Below are the code and all the weights of a small trained network. Each question names an input and a target symbol and asks about switching units off, where a switched-off unit gives its printed mean instead of its output.

import numpy as np


def w(rows, s, z=0):
    codes = np.array(rows[::2]) - 128.0
    scale = np.full(codes.shape[1], s)
    scale[-1] = z or s
    return codes * scale


def norm(h):
    return h / np.sqrt((h * h).mean(-1, keepdims=True) + 1e-5)


def f(y):
    return y / 2 * (1 + np.tanh(0.7978845608 * (y + 0.044715 * y**3)))


def softmax(a):
    e = np.exp(a - a.max(-1, keepdims=True))
    return e / e.sum(-1, keepdims=True)


def log_softmax(a):
    a = a - a.max(-1, keepdims=True)
    return a - np.log(np.exp(a).sum(-1, keepdims=True))


def net(x, mask):
    ids = ['ΓΛΠΣβεζημξτψω'.index(c) for c in x.split()]
    T = len(ids)
    res = E[ids] + P[:T]
    q, k, v = (norm(res) @ M[0].T for M in (Q, K, V))
    z = softmax(np.where(np.tri(T) > 0, q @ k.T / 4**0.5, -1e9)) @ v
    res = res + np.where(mask[0], z, O[0][:, -1]) @ O[0][:, :-1]
    y = f(norm(res) @ A[0][:, :-1].T + A[0][:, -1])
    res = res + np.where(mask[1:13], y, B[0][:, -1]) @ B[0][:, :-1]
    return log_softmax(norm(res)[-1] @ U[:, :-1].T + U[:, -1])


Q, K, V, O, A, B = {}, {}, {}, {}, {}, {}
E = w([
[97,156,180,173],'Γ',
[223,79,69,139],'Λ',
[101,150,113,128],'Π',
[154,167,103,64],'Σ',
[72,165,130,80],'β',
[4,149,234,104],'ε',
[155,136,148,149],'ζ',
[103,120,76,113],'η',
[182,156,136,156],'μ',
[43,162,91,152],'ξ',
[179,215,43,169],'τ',
[136,163,196,59],'ψ',
[56,211,110,157],'ω',
],0.02)
P = w([
[85,149,147,94],'0',
[85,55,68,150],'1',
[245,165,47,158],'2',
[102,127,154,126],'3',
[90,65,59,153],'4',
[157,202,62,162],'5',
[104,126,153,127],'6',
[93,77,61,151],'7',
[167,196,86,159],'8',
[104,126,153,124],'9',
[100,80,60,158],'10',
],0.011)
Q[0] = w([
[38,76,170,105],'H0',
[164,133,42,109],'H0',
[83,229,13,96],'H0',
[104,254,78,218],'H0',
],0.0085)
K[0] = w([
[110,71,100,143],'H0',
[104,141,96,126],'H0',
[7,127,68,130],'H0',
[96,174,121,111],'H0',
],0.015)
V[0] = w([
[186,62,109,157],'H0',
[242,2,107,200],'H0',
[136,88,72,196],'H0',
[201,114,209,165],'H0',
],0.008)
O[0] = w([
[67,255,86,157,63],'H0',
[134,97,176,64,3],'H0',
[104,131,62,127,119],'H0',
[60,191,106,140,75],'H0',
],0.0052,0.0071)
A[0] = w([
[128,144,91,137,85],'N0',
[133,158,152,143,84],'N1',
[124,145,136,68,119],'N2',
[162,161,152,85,91],'N3',
[182,79,95,82,211],'N4',
[148,149,72,127,86],'N5',
[99,91,91,171,125],'N6',
[122,113,251,77,158],'N7',
[114,88,108,137,130],'N8',
[110,166,87,135,252],'N9',
[122,158,76,179,94],'N10',
[130,127,211,175,133],'N11',
],0.015,0.0037)
B[0] = w([
[245,160,123,146,158],'N0',
[151,71,26,63,148],'N1',
[171,29,185,208,129],'N2',
[255,164,83,146,147],'N3',
[37,73,152,100,202],'N4',
[190,233,120,160,189],'N5',
[169,147,210,103,231],'N6',
[78,128,73,194,191],'N7',
[151,243,161,111,165],'N8',
[166,43,121,94,238],'N9',
[204,78,108,143,253],'N10',
[80,177,113,55,198],'N11',
],0.0059,0.0061)
U = w([
[76,128,86,115,254],'Γ',
[132,58,83,47,34],'Λ',
[186,158,245,122,154],'Π',
[176,40,166,63,90],'Σ',
[65,28,102,180,85],'β',
[135,68,175,167,195],'ε',
[64,168,33,100,185],'ζ',
[106,74,151,32,141],'η',
[155,236,42,58,135],'μ',
[121,23,147,187,69],'ξ',
[129,127,78,160,20],'τ',
[102,174,197,171,177],'ψ',
[84,72,35,206,37],'ω',
],0.013,0.0055)

Each question gives the input, a string of symbols that net reads in full, and the target symbol t.
The units are the heads (4 rows each of Q, K, V and O) and the neurons (one row each of A and B). Each row of codes is followed by its name. A weight is (code - 128) times the scale printed after its matrix; where a second scale follows, it is the last column's (O, A, B and U).
mask holds one flag per unit, heads first, then neurons. A switched-off unit (its flag False) gives its mean, the last column of its rows in O or B, instead of its output. The means were averaged over made-up inputs and are rounded, as every weight is.
A unit's drop is (log p(t) with every unit on - log p(t) with that unit switched off) / (log p(t) with every unit on - log p(t) with every unit switched off).
The circuit of an input: a set's keep is (log p(t) with only the set's units on - log p(t) with every unit switched off) / (log p(t) with every unit on - log p(t) with every unit switched off). Starting from the 12 units with the biggest drops (on a tie, the unit counted first), units are removed one at a time, each time the one whose removal leaves the highest keep (on an exact tie, the one counted first), for as long as the keep stays at least 0.8.
units of the circuit, in order: the units of the circuit, biggest drop first
most important unit: the unit with the biggest drop
k most important neurons: the k neurons with the biggest drops, biggest first
drop of u: that unit's drop, to one decimal
input ψ μ Π Π, target Π: most important unit => H0
input μ Π Γ, target μ: units of the circuit, in order => [N11, H0, N1]
input ξ ζ ψ Π Γ ξ μ, target μ: units of the circuit, in order => [N11, H0, N1]
input ψ Γ Λ Γ Π μ ψ Π Γ ξ ζ, target Π: units of the circuit, in order => [N6, N8, H0]
input ξ ξ μ μ Π, target Σ: units of the circuit, in order => [N6, N7]
input μ η β Γ μ τ Σ Γ Γ, target μ: units of the circuit, in order => [N11, N1]
input Γ Λ μ Π ζ ξ μ Π μ ζ ψ, target β: 3 most important neurons => [N2, N7, N6]
input η ψ τ Γ μ η Π ψ ζ ψ, target ψ: 3 most important neurons => [N7, N2, N9]
input ψ μ μ μ Γ ψ Π ζ ψ Γ Γ, target ψ: 4 most important neurons => [N11, N6, N4, N7]
input μ μ μ ψ, target ψ: 3 most important neurons => [N7, N2, N3]
input Γ Π ξ η ξ ξ μ η η ω, target ω: drop of N9 => 0.4
input Π μ μ ψ ζ Γ ε β Γ η, target η: drop of H0 => 0.1
input ε ξ Π ξ, target ξ: drop of N5 => 0.2
input Σ Π β ξ μ ξ μ μ τ ψ Γ, target ψ: most important unit => N11
